Below are the code and all the weights of a small trained network. Each question names an input and a class and asks about switching units off, where a switched-off unit gives its printed mean instead of its output.

import numpy as np


def w(rows, s, z=0):
    codes = np.array(rows[::2]) - 128.0
    scale = np.full(codes.shape[1], s)
    scale[-1] = z or s
    return codes * scale


def f(y):
    return np.maximum(y, 0)


def log_softmax(a):
    a = a - a.max(-1, keepdims=True)
    return a - np.log(np.exp(a).sum(-1, keepdims=True))


def net(x, mask):
    res = np.array(x, float).reshape(1, 3) / 4 @ E
    y = f(res @ A[0][:, :-1].T + A[0][:, -1])
    res = res + np.where(mask, y, B[0][:, -1]) @ B[0][:, :-1]
    return log_softmax(res[-1] @ U[:, :-1].T + U[:, -1])


A, B = {}, {}
E = w([
[125,89,52,51,148,119,235,103,153,178,36],'x0',
[124,144,214,115,88,158,93,221,195,201,34],'x1',
[113,2,102,103,84,123,93,180,166,5,63],'x2',
],0.0075)
A[0] = w([
[127,153,145,143,131,141,83,125,132,100,156,203],'neuron 0',
[132,151,135,134,120,123,148,116,123,200,155,1],'neuron 1',
[123,128,176,127,85,135,106,170,139,184,80,95],'neuron 2',
[120,121,119,142,132,132,116,119,154,86,105,51],'neuron 3',
[122,90,139,117,111,123,115,144,131,69,101,16],'neuron 4',
[123,148,168,125,132,129,149,128,137,177,144,51],'neuron 5',
[124,116,87,125,137,122,152,77,131,82,193,49],'neuron 6',
[129,109,134,138,138,139,128,134,151,87,105,68],'neuron 7',
[135,67,116,136,121,129,86,153,135,56,87,85],'neuron 8',
[127,144,198,116,114,125,95,179,147,178,62,127],'neuron 9',
[136,132,163,136,126,138,116,147,137,161,88,103],'neuron 10',
[126,125,61,132,115,129,165,64,95,70,209,96],'neuron 11',
[118,137,165,130,124,133,112,154,151,162,89,113],'neuron 12',
[128,97,140,118,136,127,123,162,148,102,96,58],'neuron 13',
[141,112,87,123,132,134,186,124,131,176,79,179],'neuron 14',
[142,150,197,165,119,138,20,157,125,86,212,167],'neuron 15',
[135,116,52,99,136,136,222,101,143,171,37,197],'neuron 16',
[131,186,155,151,152,134,142,89,122,244,182,6],'neuron 17',
],0.012,0.0015)
B[0] = w([
[106,93,175,118,124,120,146,120,131,138,130,172],'neuron 0',
[127,151,87,120,79,134,119,140,130,88,113,180],'neuron 1',
[155,118,100,153,212,142,132,112,112,147,131,199],'neuron 2',
[131,173,121,121,105,127,130,137,131,123,100,155],'neuron 3',
[132,174,80,123,71,146,125,133,104,119,117,183],'neuron 4',
[147,158,89,123,96,138,127,132,124,105,113,170],'neuron 5',
[149,148,100,149,212,147,124,140,137,156,116,189],'neuron 6',
[134,156,109,137,93,127,124,126,109,108,127,160],'neuron 7',
[137,183,73,98,50,136,132,130,123,105,99,211],'neuron 8',
[146,126,95,154,235,134,121,123,146,150,139,215],'neuron 9',
[151,129,107,148,175,124,127,121,120,143,128,172],'neuron 10',
[170,122,97,158,242,138,109,140,144,162,110,218],'neuron 11',
[151,117,112,142,197,121,119,128,121,125,135,179],'neuron 12',
[139,162,86,113,104,131,127,135,134,98,116,172],'neuron 13',
[95,95,195,117,112,115,138,122,126,119,162,199],'neuron 14',
[72,59,246,112,90,98,160,106,136,160,172,231],'neuron 15',
[83,80,249,139,88,106,125,116,130,153,181,250],'neuron 16',
[131,164,58,91,24,138,119,150,123,65,74,240],'neuron 17',
],0.015,0.013)
U = w([
[53,87,242,125,98,83,159,103,130,168,175,254],'0',
[190,133,94,196,244,162,111,133,140,181,126,89],'1',
[134,177,71,84,34,159,123,159,100,74,91,22],'2',
],0.011,0.0011)

Each question gives the input, the list of numbers given to net, and the class t.
The units are the neurons (one row each of A and B). Each row of codes is followed by its name. A weight is (code - 128) times the scale printed after its matrix; where a second scale follows, it is the last column's (A, B and U).
mask holds one flag per neuron, in row order. A switched-off neuron (its flag False) gives its mean, the last column of its row in B, instead of its output. The means were averaged over made-up inputs and are rounded, as every weight is.
A unit's drop is (log p(t) with every unit on - log p(t) with that unit switched off) / (log p(t) with every unit on - log p(t) with every unit switched off).
The circuit of an input: a set's keep is (log p(t) with only the set's units on - log p(t) with every unit switched off) / (log p(t) with every unit on - log p(t) with every unit switched off). Starting from the 12 units with the biggest drops (on a tie, the unit counted first), units are removed one at a time, each time the one whose removal leaves the highest keep (on an exact tie, the one counted first), for as long as the keep stays at least 0.8.
circuit, biggest first: the units of the circuit, biggest drop first
most important unit: the unit with the biggest drop
top k neurons: the k neurons with the biggest drops, biggest first
drop when u is switched off: that unit's drop, to one decimal
input [7,-4,7], class 0: top 3 neurons : neuron 16; neuron 17; neuron 14
input [0,3,-4], class 2: most important unit : neuron 17
input [-5,-5,-6], class 2: top 3 neurons : neuron 17; neuron 16; neuron 9
input [5,-5,-6], class 2: top 2 neurons : neuron 17; neuron 15
input [1,-3,-3], class 1: top 2 neurons : neuron 8; neuron 11
input [-3,3,-4], class 2: top 4 neurons : neuron 16; neuron 17; neuron 11; neuron 14
input [5,-5,1], class 0: top 2 neurons : neuron 16; neuron 9
input [-4,6,-1], class 1: top 2 neurons : neuron 16; neuron 9
input [-3,4,3], class 1: top 2 neurons : neuron 16; neuron 17
input [4,-4,3], class 0: top 4 neurons : neuron 16; neuron 9; neuron 2; neuron 17
input [-6,-7,4], class 1: top 2 neurons : neuron 11; neuron 16
input [7,-4,6], class 0: top 2 neurons : neuron 16; neuron 17
input [-2,-4,-8], class 2: drop when neuron 17 is switched off : 1.2
input [8,-4,6], class 0: circuit, biggest first : neuron 16
input [8,-7,3], class 0: drop when neuron 16 is switched off : 7.7
input [-5,6,0], class 1: drop when neuron 16 is switched off : 2.1
